Below are the code and all the weights of a small trained network. Each question names an input and a target symbol and asks about switching units off, where a switched-off unit gives its printed mean instead of its output.

import numpy as np


def w(rows, s, z=0):
    codes = np.array(rows[::2]) - 128.0
    scale = np.full(codes.shape[1], s)
    scale[-1] = z or s
    return codes * scale


def norm(h):
    return h / np.sqrt((h * h).mean(-1, keepdims=True) + 1e-5)


def f(y):
    return y / 2 * (1 + np.tanh(0.7978845608 * (y + 0.044715 * y**3)))


def softmax(a):
    e = np.exp(a - a.max(-1, keepdims=True))
    return e / e.sum(-1, keepdims=True)


def log_softmax(a):
    a = a - a.max(-1, keepdims=True)
    return a - np.log(np.exp(a).sum(-1, keepdims=True))


def net(x, mask):
    ids = ['αβδζθλπσω'.index(c) for c in x.split()]
    T = len(ids)
    res = E[ids] + P[:T]
    u = 0
    for l in range(3):
        r = norm(res)
        for j in range(2):
            rows = slice(3 * j, 3 * j + 3)
            q, k, v = (r @ M[l][rows].T for M in (Q, K, V))
            z = softmax(np.where(np.tri(T) > 0, q @ k.T / 3**0.5, -1e9)) @ v
            o = O[l][rows]
            res = res + np.where(mask[u + j], z, o[:, -1]) @ o[:, :-1]
        u += 2
        y = f(norm(res) @ A[l][:, :-1].T + A[l][:, -1])
        res = res + np.where(mask[u : u + 4], y, B[l][:, -1]) @ B[l][:, :-1]
        u += 4
    return log_softmax(norm(res)[-1] @ U[:, :-1].T + U[:, -1])


Q, K, V, O, A, B = {}, {}, {}, {}, {}, {}
E = w([
[123,106,105],'α',
[161,68,117],'β',
[90,85,66],'δ',
[125,111,208],'ζ',
[200,169,160],'θ',
[233,123,93],'λ',
[120,177,241],'π',
[174,102,200],'σ',
[66,248,85],'ω',
],0.018)
P = w([
[94,98,54],'0',
[174,139,69],'1',
[136,62,94],'2',
[124,160,194],'3',
[133,65,87],'4',
[121,203,141],'5',
[101,62,90],'6',
[120,208,139],'7',
[141,47,93],'8',
[119,220,127],'9',
[76,38,113],'10',
[108,186,230],'11',
[122,2,77],'12',
],0.0076)
Q[0] = w([
[248,128,148],'L0H1',
[101,101,41],'L0H1',
[136,205,131],'L0H1',
[223,52,189],'L0H2',
[122,189,129],'L0H2',
[85,76,140],'L0H2',
],0.012)
K[0] = w([
[106,128,77],'L0H1',
[115,133,104],'L0H1',
[147,167,114],'L0H1',
[74,249,173],'L0H2',
[108,141,113],'L0H2',
[98,182,84],'L0H2',
],0.016)
V[0] = w([
[174,124,254],'L0H1',
[106,106,127],'L0H1',
[100,91,178],'L0H1',
[102,78,78],'L0H2',
[228,113,74],'L0H2',
[88,152,158],'L0H2',
],0.0086)
O[0] = w([
[101,187,112,127],'L0H1',
[172,255,108,106],'L0H1',
[113,146,138,76],'L0H1',
[130,220,50,3],'L0H2',
[81,187,54,191],'L0H2',
[55,162,59,127],'L0H2',
],0.0064,0.0032)
A[0] = w([
[194,81,254,247],'L0N1',
[127,178,255,139],'L0N2',
[173,40,151,146],'L0N3',
[105,57,91,128],'L0N4',
],0.0091,0.0013)
B[0] = w([
[120,104,104,255],'L0N1',
[255,101,91,190],'L0N2',
[47,141,130,193],'L0N3',
[146,157,176,144],'L0N4',
],0.0094,0.0086)
Q[1] = w([
[86,186,194],'L1H1',
[84,175,192],'L1H1',
[149,96,108],'L1H1',
[91,156,179],'L1H2',
[180,255,174],'L1H2',
[46,53,61],'L1H2',
],0.0097)
K[1] = w([
[78,169,101],'L1H1',
[75,237,213],'L1H1',
[99,184,170],'L1H1',
[92,254,88],'L1H2',
[59,190,184],'L1H2',
[109,214,112],'L1H2',
],0.0078)
V[1] = w([
[159,81,155],'L1H1',
[146,148,139],'L1H1',
[61,254,138],'L1H1',
[71,56,160],'L1H2',
[175,158,213],'L1H2',
[103,37,158],'L1H2',
],0.0098)
O[1] = w([
[77,2,237,169],'L1H1',
[189,14,105,129],'L1H1',
[100,128,100,2],'L1H1',
[218,41,99,105],'L1H2',
[165,74,14,122],'L1H2',
[184,150,24,142],'L1H2',
],0.0031,0.0095)
A[1] = w([
[111,225,234,130],'L1N1',
[161,176,174,191],'L1N2',
[29,200,2,10],'L1N3',
[146,251,11,105],'L1N4',
],0.0041,0.0014)
B[1] = w([
[193,255,21,40],'L1N1',
[54,201,168,254],'L1N2',
[250,106,36,106],'L1N3',
[191,71,246,201],'L1N4',
],0.0039,0.00048)
Q[2] = w([
[162,246,149],'L2H1',
[97,135,79],'L2H1',
[131,149,97],'L2H1',
[138,92,110],'L2H2',
[137,193,159],'L2H2',
[112,32,92],'L2H2',
],0.011)
K[2] = w([
[129,147,37],'L2H1',
[156,130,140],'L2H1',
[51,206,180],'L2H1',
[83,122,94],'L2H2',
[195,245,149],'L2H2',
[120,148,51],'L2H2',
],0.011)
V[2] = w([
[173,91,195],'L2H1',
[83,178,204],'L2H1',
[182,170,58],'L2H1',
[146,81,223],'L2H2',
[101,204,181],'L2H2',
[88,136,2],'L2H2',
],0.0093)
O[2] = w([
[43,144,150,252],'L2H1',
[101,89,151,8],'L2H1',
[174,73,143,166],'L2H1',
[125,69,88,180],'L2H2',
[193,110,89,1],'L2H2',
[2,211,142,95],'L2H2',
],0.0074,0.0039)
A[2] = w([
[42,251,82,209],'L2N1',
[156,35,78,144],'L2N2',
[200,144,132,252],'L2N3',
[80,209,236,51],'L2N4',
],0.012,0.0026)
B[2] = w([
[87,36,16,206],'L2N1',
[106,242,166,254],'L2N2',
[2,125,169,254],'L2N3',
[10,136,219,154],'L2N4',
],0.0059,0.0052)
U = w([
[89,101,138,67],'α',
[26,70,123,3],'β',
[19,149,105,192],'δ',
[200,102,111,121],'ζ',
[79,198,191,69],'θ',
[60,232,128,97],'λ',
[107,6,101,255],'π',
[119,72,132,30],'σ',
[141,134,94,178],'ω',
],0.016,0.0053)

Each question gives the input, a string of symbols that net reads in full, and the target symbol t.
The units are the heads (3 rows each of Q, K, V and O) and the neurons (one row each of A and B). Each row of codes is followed by its name. A weight is (code - 128) times the scale printed after its matrix; where a second scale follows, it is the last column's (O, A, B and U).
mask holds one flag per unit, layer by layer, with each layer's heads first. A switched-off unit (its flag False) gives its mean, the last column of its rows in O or B, instead of its output. The means were averaged over made-up inputs and are rounded, as every weight is.
A unit's drop is (log p(t) with every unit on - log p(t) with that unit switched off) / (log p(t) with every unit on - log p(t) with every unit switched off).
k most important neurons: the k neurons with the biggest drops, biggest first
top k neurons in layer l: the k neurons of layer l with the biggest drops, biggest first
heads that matter: for each layer, one digit per head in row order, 1 if its drop is at least 0.15 and else 0, layers parted by /
drop when u is switched off: that unit's drop, to one decimal
input λ α λ, target λ: heads that matter -> 00 / 00 / 10
input θ λ θ, target θ: 2 most important neurons -> (L2N2, L2N1)
input δ β λ θ λ θ ω λ δ, target δ: heads that matter -> 01 / 00 / 00
input θ π β ζ π π λ δ λ π ω, target π: heads that matter -> 00 / 00 / 01
input β θ δ θ θ θ α, target δ: heads that matter -> 01 / 00 / 01
input β θ θ σ β β π ω λ, target θ: heads that matter -> 00 / 00 / 10
input θ λ λ θ λ α, target λ: 4 most important neurons -> (L1N3, L0N3, L0N1, L1N4)
input β θ θ, target θ: heads that matter -> 00 / 01 / 01
input δ σ θ δ σ, target δ: 2 most important neurons -> (L0N2, L0N3)
input δ θ λ θ ω β θ λ ω β λ δ θ, target δ: most important neuron -> (L0N2)
input θ θ π σ θ, target π: top 2 neurons in layer 0 -> (L0N3, L0N1)
input δ λ ω θ λ, target δ: 2 most important neurons -> (L0N2, L2N4)
input λ θ π θ α δ π θ σ β ζ α, target λ: top 2 neurons in layer 0 -> (L0N1, L0N4)
input α β λ λ δ α θ α θ δ, target π: 2 most important neurons -> (L2N1, L0N1)
input λ α θ β θ λ λ, target λ: 3 most important neurons -> (L2N2, L0N1, L0N2)
input θ λ θ λ α λ δ ω β, target δ: top 2 neurons in layer 0 -> (L0N2, L0N3)
input ω δ ζ, target δ: heads that matter -> 01 / 00 / 11
input θ λ θ θ ω θ δ λ, target θ: top neuron in layer 0 -> (L0N1)
input ω θ θ λ λ α σ π ζ δ δ ω ζ, target δ: top 2 neurons in layer 0 -> (L0N3, L0N2)
input θ θ π β π, target π: most important neuron -> (L2N3)
input θ δ θ θ α, target δ: drop when L2H2 is switched off -> 0.3
input π α θ θ, target ζ: drop when L2N3 is switched off -> -0.2
input π π θ, target π: drop when L1H1 is switched off -> 0.3
